Each row of numbers stands for one element and depends on some of the facts below. Use the named rows to name the rest.

Known rows:
[ 13  27  10  46  10  25  -4   8  -4 -11   5 -18   0   8   0   5  -2 -16
   2  -2  -6  -8  23  -3  26  -4   5]: (1243)
[-21 -21  10 -38   1 -28   0  -2 -12   9  23   3  -6   2  -2   7   0  31
   4  -2 -10   0   1  -2 -18   0   3]: (541)
[-15 -17   6 -46   3 -28  -1 -22   2   2  29   0  13   6  -2  10  -1  22
   6   2  -2   2  -8  -8 -20   1   1]: (706)
[-14 -19   9 -33   5 -28   3   1 -12  12  24   9 -14   4  -3   0   5  22
  -2   0 -13 -17 -20  -4 -37   0   0]: (1197)
[ 13  22   6  44   3  36   0   0  -6  -4  -5 -13   0   8   7   4 -11  -4
  -5   2  -9   9   3  15   4  -4  -1]: (795)
[-16 -24  10 -54   2 -22   6  -4   1  -1  16   7  23   6  -2   6  -1  10
   8   1  -5   3 -17  -6  -2   1 -19]: (450)
[-16 -21   8 -52   3 -24   3 -10   2   1  21   5  19   6  -2   7  -1  15
   7   2  -5   3 -16  -6  -8   1 -12]: (1418)
[-10  -9  12 -47   7 -33  -1   0   6  -2  36  -7  16   7  -7   8   2   7
   8   3   4 -11  18 -18 -12   1   6]: (933)
[ -3  -1  15 -40  12 -30   7  27   0   4  31   0   3   5  -4  -3   5 -10
  -2   9  -2 -34  -1 -13 -53   0   0]: (1114)
[ 18  11  -2  32   5  28  -7 -37   8  -9   9 -11   3  15  -1   5  -6   0
   0  -2  -3   9 -15   3  32  -3   3]: (212)
[ -9   0  21 -38   5 -26  12  40 -10   6  25  -7  10   2  -6   6  -6  -7
  -1   4  -2  -5  37  -6 -40   0   5]: (678)
[ 24  20   4  31  10  21  -7 -13  11 -14  17 -19   8  17  -6   1  -3 -17
   4  -2   3  -5  15  -9  44  -3   9]: (1327)
[-21 -20  12 -27   3 -30   3  11 -21  13  22   5 -17   0  -4   3   3  25
   0  -4 -15  -8   1  -2 -28   0   3]: (538)
[ 23  20   4  30  10  22  -7 -13  11 -13  17 -19   8  16  -6   1  -3 -16
   3  -2   2  -5  15 -10  42  -2   8]: (773)
[-15 -17   6 -45   3 -27  -1 -21   2   3  29   0  13   6  -3  11  -1  25
   6   2  -2   2  -8  -7 -19   1   1]: (68)
[-14 -14   8 -39   1 -28  -3 -22  -2   1  35   0  11   8   1   9   4  36
   3   2   4   5 -13  -6 -25   3   0]: (112)
[ 14  28   7  43   3  37  -4  -5  -2  -8  -3 -14   8   9  14   7  -9   3
  -3   6  -3  11  -4  16  -4  -3  -3]: (1165)
[  5 -11  17 -77  -2 -23 -16  30  21   7  33  -6  13  17  10 -15  -9  25
   9  13   7 -13  33  -2  -8  -3  11]: (138)
[ 11  33  -5  17  10  42  -5 -54  -1  -2 -18  -8   0   9  16   2 -16  -6
  -4   2  -2   9  11  13 -15  -6 -12]: (1237)
[ 11  25  13  56   7  45   6   8  -3   4   2 -10  -6  -5   7   1 -16 -12
  -2   5  -6  13   1  25  -6  -5  13]: (593)

There are 3 kinds of fact about the elements: Ξ, θ, ε.
Ξ: uses; θ: belongs to class; ε: points at
(1018) Ξ (358); (1028) Ξ (703); (1028) Ξ (831); (1114) Ξ (560); (1139) Ξ (786); (1140) Ξ (859)
(1160) Ξ (762); (1160) Ξ (558); (1197) Ξ (166); (1200) Ξ (859); (1200) Ξ (1293); (1243) Ξ (320)
(1293) Ξ (1115); (13) Ξ (795); (1332) Ξ (857); (1341) Ξ (1001); (136) Ξ (859); (136) Ξ (1139)
(1388) Ξ (320); (1388) Ξ (859); (1388) Ξ (376); (1388) Ξ (1115); (141) Ξ (859); (141) Ξ (236)
(166) Ξ (1114); (166) Ξ (354); (183) Ξ (236); (207) Ξ (413); (215) Ξ (413); (236) Ξ (859)
(327) Ξ (560); (327) Ξ (859); (358) Ξ (418); (376) Ξ (215); (376) Ξ (354); (376) Ξ (236)
(376) Ξ (1115); (383) Ξ (859); (383) Ξ (1165); (405) Ξ (859); (41) Ξ (859); (413) Ξ (859)
(414) Ξ (425); (418) Ξ (183); (425) Ξ (859); (438) Ξ (859); (467) Ξ (215); (467) Ξ (859)
(491) Ξ (354); (51) Ξ (1001); (521) Ξ (1403); (527) Ξ (859); (538) Ξ (703); (538) Ξ (988)
(541) Ξ (1018); (557) Ξ (859); (557) Ξ (1115); (558) Ξ (859); (58) Ξ (405); (593) Ξ (859)
(627) Ξ (376); (627) Ξ (593); (632) Ξ (560); (632) Ξ (1001); (661) Ξ (413); (661) Ξ (1243)
(678) Ξ (41); (679) Ξ (988); (679) Ξ (405); (703) Ξ (354); (721) Ξ (418); (721) Ξ (703)
(721) Ξ (1115); (762) Ξ (138); (762) Ξ (351); (795) Ξ (141); (827) Ξ (857); (831) Ξ (988)
(845) Ξ (859); (845) Ξ (41); (857) Ξ (859); (861) Ξ (354); (861) Ξ (183); (861) Ξ (1115)
(881) Ξ (859); (881) Ξ (1237); (896) Ξ (320); (953) Ξ (560); (953) Ξ (207); (962) Ξ (1341)
(988) Ξ (215); (10) θ a; (100) θ a; (1001) θ b; (1008) θ b; (1018) θ a
(1028) θ b; (1053) θ a; (1114) θ a; (1115) θ b; (112) θ a; (1127) θ a
(113) θ a; (1139) θ b; (1140) θ b; (1146) θ a; (1160) θ b; (1161) θ a
(1162) θ b; (1165) θ b; (1178) θ a; (1197) θ a; (1200) θ a; (123) θ a
(1237) θ b; (1243) θ b; (1271) θ b; (1293) θ b; (13) θ b; (1327) θ b
(1332) θ a; (1341) θ a; (1359) θ b; (136) θ a; (1363) θ b; (1368) θ b
(138) θ a; (1386) θ a; (1388) θ a; (1403) θ b; (141) θ b; (1418) θ a
(1432) θ b; (147) θ a; (166) θ a; (171) θ b; (183) θ a; (2) θ a
(207) θ b; (21) θ a; (212) θ b; (215) θ a; (236) θ a; (278) θ b
(280) θ b; (32) θ a; (320) θ b; (327) θ a; (329) θ b; (337) θ b
(351) θ b; (354) θ a; (358) θ b; (376) θ a; (383) θ a; (387) θ a
(405) θ a; (41) θ b; (413) θ a; (414) θ b; (418) θ a; (425) θ b
(436) θ b; (438) θ b; (450) θ a; (467) θ a; (491) θ a; (497) θ b
(507) θ b; (51) θ a; (514) θ b; (521) θ a; (525) θ a; (527) θ b
(538) θ a; (541) θ a; (546) θ b; (550) θ b; (557) θ b; (558) θ b
(560) θ a; (58) θ b; (593) θ b; (607) θ b; (609) θ a; (621) θ b
(626) θ b; (627) θ a; (632) θ a; (661) θ b; (666) θ b; (677) θ b
(678) θ a; (679) θ a; (68) θ a; (703) θ b; (706) θ a; (715) θ b
(718) θ b; (721) θ a; (722) θ a; (727) θ b; (761) θ a; (762) θ b
(77) θ a; (773) θ b; (786) θ b; (795) θ b; (804) θ a; (814) θ b
(815) θ a; (827) θ b; (831) θ b; (837) θ b; (845) θ b; (848) θ a
(857) θ b; (859) θ a; (861) θ b; (867) θ a; (881) θ b; (896) θ b
(910) θ b; (920) θ a; (933) θ a; (953) θ a; (960) θ a; (962) θ b
(988) θ a; (10) ε (761); (100) ε (1127); (1001) ε (837); (1008) ε (183); (1018) ε (861)
(1028) ε (867); (1053) ε (212); (1115) ε (920); (112) ε (387); (1127) ε (546); (113) ε (804)
(1146) ε (320); (1160) ε (609); (1161) ε (1001); (1162) ε (1359); (1165) ε (112); (1178) ε (438)
(1197) ε (706); (1200) ε (541); (123) ε (960); (1237) ε (1160); (1271) ε (1146); (1293) ε (827)
(13) ε (722); (1341) ε (376); (1359) ε (414); (136) ε (1161); (1363) ε (358); (1368) ε (207)
(1403) ε (171); (141) ε (1418); (1418) ε (450); (1432) ε (123); (147) ε (679); (166) ε (68)
(171) ε (1018); (2) ε (497); (212) ε (514); (215) ε (278); (278) ε (1293); (280) ε (1403)
(32) ε (1162); (320) ε (147); (337) ε (525); (351) ε (1237); (354) ε (136); (376) ε (280)
(383) ε (677); (387) ε (815); (405) ε (607); (41) ε (621); (425) ε (632); (436) ε (727)
(438) ε (786); (450) ε (661); (491) ε (593); (497) ε (354); (507) ε (626); (51) ε (1178)
(514) ε (715); (521) ε (337); (527) ε (13); (538) ε (1327); (541) ε (1008); (550) ε (831)
(558) ε (1165); (58) ε (1053); (593) ε (910); (607) ε (762); (609) ε (527); (621) ε (859)
(626) ε (703); (632) ε (491); (661) ε (666); (666) ε (383); (677) ε (100); (679) ε (467)
(68) ε (773); (703) ε (1363); (706) ε (1386); (715) ε (953); (718) ε (2); (727) ε (507)
(761) ε (896); (762) ε (1368); (77) ε (1432); (786) ε (329); (795) ε (1200); (804) ε (351)
(814) ε (113); (815) ε (41); (837) ε (77); (848) ε (1197); (859) ε (436); (861) ε (215)
(867) ε (848); (896) ε (718); (910) ε (10); (920) ε (814); (960) ε (21)

Name these rows:
No name comes twice in this set of rows, the named rows included.
[ -1  26   4  45   7  35 -12 -17  -3 -11 -10 -14   4   5  17  10  -4  12
   4   5 -11   1 -10  11   8  -5  -7]	(320)
[-16 -12  14 -32   1 -23  11  19 -18  12  20   2  -3   0  -4   7  -5  12
  -3  -1 -11   4   9   3 -42   0   0]	(679)
[-23   1  22 -34   6 -27  -3  40 -12   4  17  -6   2  -2   7   4   1  14
   8   5  -7 -19  33  -6 -36  -2   2]	(183)
[-34   0  19 -29   3 -22  -2  28  -6  11   3  -3  -5   8   7  26 -11  19
   4   9 -15  -7  -6   5 -66   0   5]	(215)
[-21   8  23 -35   7 -22   1  43  -9   3  14  -8  10  -3  10   7  -3   7
   5  10  -6 -15  34  -2 -51  -2   0]	(236)
[ -5 -13   5 -30  -3 -25  12  15 -16   9  30  -6  16  -6  -8  13  -7  10
  -7   7 -19   9  17   3 -50  -2   8]	(136)
[ -6  29   6  45   7  36 -19 -14  -6  -8 -18 -13  -8   3  26   4  -2  21
   6   7 -16  -9  -8  14   2  -8  -8]	(1115)
[-31  23  22 -28   0  -9 -12  16 -10  -7   7  -8  26  -6  40  14   3  51
   5  24   5  -2  -7  17 -91   0 -15]	(859)
[  5  17   6  55   5  26 -18 -12 -13  -6   0  -7 -23   8  16  -4   8  32
   1  -1 -12 -12 -20  10  18  -4   0]	(703)
[ 40  21   2  33  14  19   7  -2  13  -8  23 -12   1  18 -13  -9  -1 -45
 -10   1   2 -22  -9 -10  13  -2   8]	(962)

Now the same elements, written a new way:
Some elements and their rows:
[ 13  -6  29 -13  -2   9  27  -8  21 -21  13 -31   6  15  -5   0   5  35
  24  12  -5  17  -6 -26  24  27]: (1115)
[ 15   2  26   0   3  18  18 -14   8  11   7 -19  16  24  16  11  -2   9
  21  14  14   7  22  -7  48  30]: (920)
[ 18   8  20  -7  15  11  10 -15  11  19  -4 -18  15  29   9   7  -2  -3
  23  13  15   8  23 -13  34  30]: (32)
[ 11   4  16  -9  22  13   2  -6  12  20   0  -5  28  33  14 -11   4   1
  18   3  15  11   9 -19  34  26]: (953)
[ 10   4  19 -23   6  -1  13  -4  23  -9   7  -6  13  17 -16 -18  -2  29
  14  -2  -5  17  -7 -31  16  15]: (58)
[ 27  25  27  -4  11  13  20  -9  27  22   8 -20  21  38  17 -18  -6   1
  37  14  18   8  -3 -11  32  28]: (215)
[ -3   1  21 -12  13  -9  22 -17  24 -12   4 -15  14   4 -22 -17  10  21
  38  29 -16  13  11 -15  14  26]: (837)
[ 14  14  22  -6   6   8   4 -10  18  23  -5  -3  27  27   7 -16  -7   5
  15   3  12  13   6 -13  47  24]: (1332)
[  6   6  22  -4  17   0  13 -20  16  17 -10 -12  25  21   7  -5   6  -6
  37  24   7   5  25  -4  36  32]: (960)
[ 11  -1  19 -25  14   1  19 -10  19 -10   9 -16   1  17 -16   1   2  22
  20   9  -4  12  10 -29   7  21]: (212)
[ 11   4  21 -15   4   0  19  -8  23 -13   5 -19  11  18 -13 -12  -1  30
  21   8  -7  18  -7 -28  12  21]: (831)
[ 13  -1  28   1   0  20  20 -13   7   9   9 -20  15  23  18  13  -1  12
  21  14  15   7  22  -5  52  31]: (609)
[ 17  20  25 -17  10   8  36  -7  32  -4  27 -23  -4  22 -11 -15 -11  27
  34  21  -1  12  -4 -18   1  22]: (171)
[ 20   5  19 -11  18   9   8 -15  11  18  -5 -14  15  30   9   8   3  -7
  23   9  16   4  25 -17  32  27]: (147)
[ 13   5  19  -4  19  16   6  -9  13  18  -1 -17  25  33  15  -6   3   2
  22  13  13  13   8 -16  34  33]: (1114)
[  7   5  22 -21   3   0  15  -5  26  -8   7  -8  13  15 -15 -21  -4  32
  15   3  -7  19 -11 -27  19  18]: (414)
[ 26  22  25  -2  12  13  18 -10  24  21   5 -21  22  37  16 -15  -5   1
  34  12  16   9  -1 -12  33  29]: (376)
[  9   2  20 -19   9   3  22 -11  20  -9  10 -20   0  15 -16  -2  -3  26
  20  14  -6  15   7 -24  10  23]: (337)
[ 10   3  23 -22   4   1  17  -7  26  -8   7 -16   8  14 -16 -16  -2  29
  19   8  -6  20  -8 -28  20  22]: (857)
[ 14   2  25  -1   4  17  18 -14   9  13   4 -19  15  25  15  11  -1   8
  22  15  15   7  22  -8  47  31]: (722)

Rows to name:
No name comes twice in this set of rows, the named rows included.
[ 19  11  21   9  17   6   5 -18  15  12 -10 -28  29  23   3 -12  18  -6
  39  24   2  12  15 -14  43  37]	(354)
[ 18   8  22  -5  12  10   6 -12  17  18  -7 -18  24  31  12  -6   2   1
  23  10  13  12   7 -17  40  31]	(413)
[ 14   2  21  -1   2   7   6 -19  12  21 -26 -12  20  36   5 -25 -21   7
  25   3  25  27   2  -7  38  38]	(383)
[ 13  11  18  -4  12  11   9 -13  11  21  -3 -10  20  29   8   0  -7   1
  17   9  14   9  21 -11  36  25]	(521)
[ 14   0  20  -6  24  20   7 -10  14  18   1 -25  21  34  18  -2   9  -2
  27  19  14  14   9 -17  33  40]	(560)
[  9  10  20   4  17   1   9 -21  14  16  -8 -15  26  18   0  -9  11  -6
  38  27   2   7  27  -5  40  32]	(1161)
[ 16  23  23 -12   5   5  31  -2  33  -6  24 -17  13  25  -7 -30 -14  34
  31  10  -3  15 -20 -20   4  16]	(861)
[ 16  13  18   4   8   8   8 -11  12  14  -9 -15  33  32  13  -9  -5   5
  21   3  11  11   7 -15  35  23]	(721)
[ 10  -3  22 -15   0   1  19 -13  21 -10  -7 -22   4  21 -17 -23 -14  31
  24   7   2  30  -9 -23  12  30]	(141)
[ 11   2  25 -24   3   2  17 -10  33  -7  -4 -35   5  16  -7   3   1  28
  11  21 -13  21 -14 -35  16  31]	(1165)
[ 12  12  23 -11   4  10   4 -14  26  25 -21 -35  24  29  20  17  -4   3
   4  23   1  15   0 -24  39  37]	(859)
[ 22  12  14  -3  11  14  10  -9  13  -8  19 -32  -5  12 -32  -6   4  25
  12  15 -13  23  11 -30  19  23]	(910)
[ 27  -6  33 -22   8   4  16 -13  38 -16  -9 -32   1  23  -5 -15  27  29
  26  19  -4  23 -28 -39  21  38]	(1139)
[ 13   3  22 -22   6   0  17  -7  25 -10   5 -16   8  17 -14 -13   0  27
  20   5  -5  18  -7 -31  16  21]	(795)
[ 21   8  23  -8  11   8   6 -11  16  18  -8 -15  23  31  10  -6   3  -1
  22   5  14  11   9 -18  41  29]	(405)

Now the same elements, written a new way:
Named rows:
[-10   1   7  25  11  -6   8  48 -16 -33  -5 -13   5 -14 -22  14   2  -8
  -2  19  21   3 -22  16 -16 -16 -11  24  13   2 -13 -19 -32]: (541)
[ 31  -1   1 -55 -13 -28 -45 -45   8   0   3  16   6  42  62 -42 -22 -16
 -26   5 -19 -12 -11 -14  72 -20 -24   3  -4  21  24  12  10]: (41)
[ 11  10   0   0 -18   3  -4 -10  25   7 -18 -24 -30  15 -21 -20 -41 -35
   5  -1 -34  -6 -32   9  24 -39 -16  -6 -21   2  53  -1  22]: (358)
[-16 -16  -6  37  18  11  18  55  -5 -49 -12 -25   7 -24 -14   8 -20 -13
   8  23  32  -6 -31  24 -21 -30 -22  13  12   8  -2 -22 -40]: (1018)
[-10   4  11  22   5  -8   6  48 -13 -29   2 -12  -5 -19 -22  15  -3   1
   2  13  25  -1 -25   5  -2 -21 -11  33  16   1  -8 -11 -30]: (1332)
[-24  -6  -3 -11  12 -21 -30  35 -25 -26  16  14  15 -11  55  -8  10   8
  -2  18   7  -2 -17 -14  43 -31 -24  41  41  29 -28  17 -42]: (413)
[ -9  -2  13  15   0 -11 -10  44 -21 -35   4  -7   4 -19 -28  13  16  -1
  -7  26  29   6 -19   3  -8  -4 -11  22  12  -1 -24 -22 -24]: (1197)
[ -2   6   2  27  17   5  33  28 -10  -2   9   2   8 -27  -9  30   7  18
  10 -10  36   5   3   3 -39  13  14  21  16  -5 -20  -3 -21]: (933)
[ 14   5  -7 -13 -16   7  10 -36  14  37 -25  15  -1   7  -7  -9   8   3
  11 -13 -29  -5  35   1  10  10  14 -39 -15  -9  18  13  30]: (718)
[-10  -1  25  29  13 -17  30  51  -7 -62 -10 -24 -12  15 -48  18  -8  11
  -8  20  48 -25 -10  14   1 -21 -13  21  12 -17  11 -27 -43]: (1341)
[  4  -3  -7  -9  -5  12   5 -40  16  27  -4   3  -6  19   6 -11  -1  -1
   3 -18 -24  -5  23  -4  -1  13  13 -29 -19  -7  15  11  24]: (607)
[ 17   4  -7 -52 -12 -22 -37 -34  19   2   0  13   1  29  51 -37 -28  -4
 -16   7 -25  -8 -16 -18  72 -23 -24   0   0  18  34  16  27]: (1140)
[  5   1  -5  -8 -12  10   7 -38  22  34   1   2 -18  11   1 -10 -10   3
  10 -24 -19  -7  17 -11   6   6  13 -21 -16  -8  25  18  25]: (1327)
[-43 -12 -10   1 -10   3 -39  -7   8   1  -6   0 -20  35   0 -33   9 -34
   7   5 -61  -7   6 -14  34  -7 -26  -9  -5   6  17  21  14]: (661)
[ -5   5 -14  -3   5   8   1 -29  21  20  -5  16   1  31   1 -10  -2 -10
   1 -13 -27   0  20  -9 -10  35   0 -15 -11  -8  22   9  41]: (677)
[-32 -10   6  26   3  -2 -11  48 -26 -27   3 -11  -4 -21 -14   8  18  -9
   6  17   6   1 -13   5  -3 -21 -13  23  18   8 -29  -3 -43]: (679)
[  5   1  -5  -7 -10  11   8 -38  22  34   1   1 -17  10   3  -9  -9   2
  11 -25 -20  -8  18 -11   7   6  13 -21 -16  -8  24  18  26]: (773)
[ -3   3   0  26  22   4  31  26 -15  -7   5   4  19 -20  -5  29  14  16
   4  -3  34   7   8  10 -47  21  14  15  14  -3 -29  -9 -23]: (147)
[ 17  -6   4  -5 -15   6   1 -50   9  35   5   3 -13  23  10 -13  -1 -15
   1 -29 -14  -9  25  -6   1   9  14 -21 -23  -4  10  14   7]: (621)
[ 12  11  -2   0   5 -13 -14  43 -14 -23   5   2  17 -34   7   9 -11  -8
  -7  25  22  16 -47   8   0 -19 -19  40  20  17 -12 -15 -12]: (1388)

Name these rows:
No name comes twice in this set of rows, the named rows included.
[-12   9   0 -24  -9  -3 -19 -22  15   5   0 -28 -25  33   3 -27  -9 -14
 -10   3 -37  -8  -7  -5  28 -28   8 -21 -27  -1  22  -2  19]	(1160)
[  8 -17  17  -6   3   3  26 -41  15   3 -11  -3 -21  44 -25  10 -11  28
  -3 -16 -25  -9  18  11  10   9   9 -30 -11 -22  26   2  21]	(1001)
[-28  -8   8  23  -5  -1 -22  48 -27 -24   8 -10  -3 -31 -22   8  23 -11
   4  22   9   8 -18   2  -3 -16 -13  22  14   7 -35  -8 -36]	(538)
[  8   6  -1 -11  18 -20 -12  35 -19 -36   2   9  28 -11  25   5  -3   3
 -17  28  25   9 -28   7   9  -9 -19  34  25  17 -18 -15 -20]	(1200)
[ -8   4  10  18   4  -9   3  45 -14 -29   4  -9  -1 -20 -18  15  -1   3
   2  14  27   0 -24   4  -2 -18 -10  31  18   2  -9 -10 -28]	(678)
[ -2  -9   7  26  27   6  31  22 -20 -11   9   4  14 -17 -11  39  11  28
   0  -4  22  16   0  18 -47  21  14  17  18  -3 -34 -10 -22]	(123)
[ -9   1  22  25  12 -15  21  48 -12 -50  -5 -18  -6   7 -40  18   0   9
  -7  19  40 -15 -13  11  -3 -15 -10  22  13 -11   0 -24 -37]	(51)
[  9   9  10  -4 -27 -12 -40  45 -25 -21   0   6  15 -51 -43   9  35  -6
 -14  44  37  17 -19  -4  -2  14 -11  12   6  -2 -37 -29  -5]	(491)
[  3  -4  24  -5 -27 -18 -44  41 -26 -38  16  -3   2 -37 -52  15  31   5
 -22  44  45  14 -25 -10   2  16 -13  18   7 -10 -39 -34  -9]	(166)
[-13   0   0  -4   6 -17 -24  37 -20 -24  13   7  12 -21  28  -1   5   4
  -1  18  14   6 -23  -8  24 -22 -20  38  31  21 -23   6 -31]	(467)
[  6 -19   4  -9   0  13   7 -44   9  22  -3   6  -9  20  -4   6  -2  16
   0 -18 -41  10  11  10   1  14  10 -29 -10  -8   7  10  30]	(837)
[ 18   5  -5 -53 -10 -24 -36 -32  19  -1  -3  12   0  33  51 -38 -30  -4
 -15   9 -24 -11 -17 -17  76 -27 -25   1   1  17  38  16  26]	(857)
[-10  -9   3 -16 -29   1 -42 -18   8   6  -6  -9 -23  12 -14 -28   2 -25
  -1  10 -39  -3  -6  -8  37 -15 -13 -23 -19   1  15   5  19]	(1028)

